Here is a tiny trained network, its code and every weight. The questions are about switching its units off for an input and a class, where a switched-off unit gives its printed mean instead of its output.

import numpy as np


def w(rows, s, z=0):
    codes = np.array(rows[::2]) - 128.0
    scale = np.full(codes.shape[1], s)
    scale[-1] = z or s
    return codes * scale


def f(y):
    return y / 2 * (1 + np.tanh(0.7978845608 * (y + 0.044715 * y**3)))


def log_softmax(a):
    a = a - a.max(-1, keepdims=True)
    return a - np.log(np.exp(a).sum(-1, keepdims=True))


def net(x, mask):
    res = np.array(x, float).reshape(1, 5) / 4 @ E
    y = f(res @ A[0][:, :-1].T + A[0][:, -1])
    res = res + np.where(mask, y, B[0][:, -1]) @ B[0][:, :-1]
    return log_softmax(res[-1] @ U[:, :-1].T + U[:, -1])


A, B = {}, {}
E = w([
[135,125,120,128,129],'x0',
[21,68,130,254,138],'x1',
[60,202,42,87,236],'x2',
[140,21,218,107,239],'x3',
[127,133,135,129,130],'x4',
],0.0091)
A[0] = w([
[163,230,63,152,47,255],'N0',
[44,183,68,72,228,252],'N1',
[193,161,161,9,154,250],'N2',
[111,169,111,213,43,228],'N3',
[224,254,103,41,48,178],'N4',
[160,127,176,94,121,247],'N5',
],0.0098,0.0049)
B[0] = w([
[75,127,98,245,132,243],'N0',
[145,210,47,93,176,247],'N1',
[215,146,116,90,141,222],'N2',
[103,104,91,173,65,214],'N3',
[146,102,186,207,195,254],'N4',
[181,80,208,99,110,174],'N5',
],0.012,0.014)
U = w([
[132,67,213,170,130,254],'0',
[110,189,94,133,239,232],'1',
[88,95,85,129,8,38],'2',
[53,244,28,96,77,28],'3',
[212,132,222,16,72,34],'4',
[226,191,80,2,138,15],'5',
],0.0087,0.004)

Each question gives the input, the list of numbers given to net, and the class t.
The units are the neurons (one row each of A and B). Each row of codes is followed by its name. A weight is (code - 128) times the scale printed after its matrix; where a second scale follows, it is the last column's (A, B and U).
mask holds one flag per neuron, in row order. A switched-off neuron (its flag False) gives its mean, the last column of its row in B, instead of its output. The means were averaged over made-up inputs and are rounded, as every weight is.
A unit's drop is (log p(t) with every unit on - log p(t) with that unit switched off) / (log p(t) with every unit on - log p(t) with every unit switched off).
The circuit of an input: a set's keep is (log p(t) with only the set's units on - log p(t) with every unit switched off) / (log p(t) with every unit on - log p(t) with every unit switched off). Starting from all 6 units, units are removed one at a time, each time the one whose removal leaves the highest keep (on an exact tie, the one counted first), for as long as the keep stays at least 0.8.
units of the circuit, in order: the units of the circuit, biggest drop first
unit that matters most: the unit with the biggest drop
k most important neurons: the k neurons with the biggest drops, biggest first
drop when u is switched off: that unit's drop, to one decimal
input [2,3,-7,-1,-6], class 2: units of the circuit, in order : N4
input [6,6,-1,-8,2], class 2: 2 most important neurons : N1, N3
input [-4,-7,1,4,6], class 5: 2 most important neurons : N2, N3
input [2,-1,6,1,5], class 5: units of the circuit, in order : N0, N4
input [-6,-8,4,1,-7], class 5: 2 most important neurons : N2, N5
input [-3,-4,-1,7,-1], class 4: 2 most important neurons : N1, N5
input [4,8,-2,0,-8], class 2: units of the circuit, in order : N4, N3
input [-1,-1,-5,8,-4], class 4: units of the circuit, in order : N0, N4
input [5,2,-4,-2,0], class 2: 3 most important neurons : N4, N1, N3
input [-3,2,-3,-1,-2], class 2: 2 most important neurons : N4, N1
input [-8,-5,1,1,-5], class 5: 3 most important neurons : N2, N0, N3
input [-5,-6,1,-8,-2], class 1: 2 most important neurons : N4, N2
input [-1,0,-7,2,3], class 4: 2 most important neurons : N0, N4
input [-6,-4,0,0,1], class 0: 3 most important neurons : N1, N4, N5
input [-3,-6,-1,8,-4], class 4: unit that matters most : N1
input [5,-6,-2,-8,1], class 0: 2 most important neurons : N4, N1
input [-2,0,4,2,8], class 5: 2 most important neurons : N0, N4
input [-8,-4,-2,-4,2], class 0: 2 most important neurons : N1, N4
input [-2,1,0,0,6], class 2: 3 most important neurons : N4, N1, N2
input [-6,3,-7,-6,2], class 2: units of the circuit, in order : N3
input [-4,-8,-6,-4,-5], class 0: drop when N4 is switched off : 0.1
input [0,5,5,0,-6], class 3: drop when N2 is switched off : 0.1
input [-4,2,8,-3,-8], class 3: drop when N4 is switched off : 0.5
input [-6,-5,-2,-1,-5], class 0: drop when N4 is switched off : 0.3
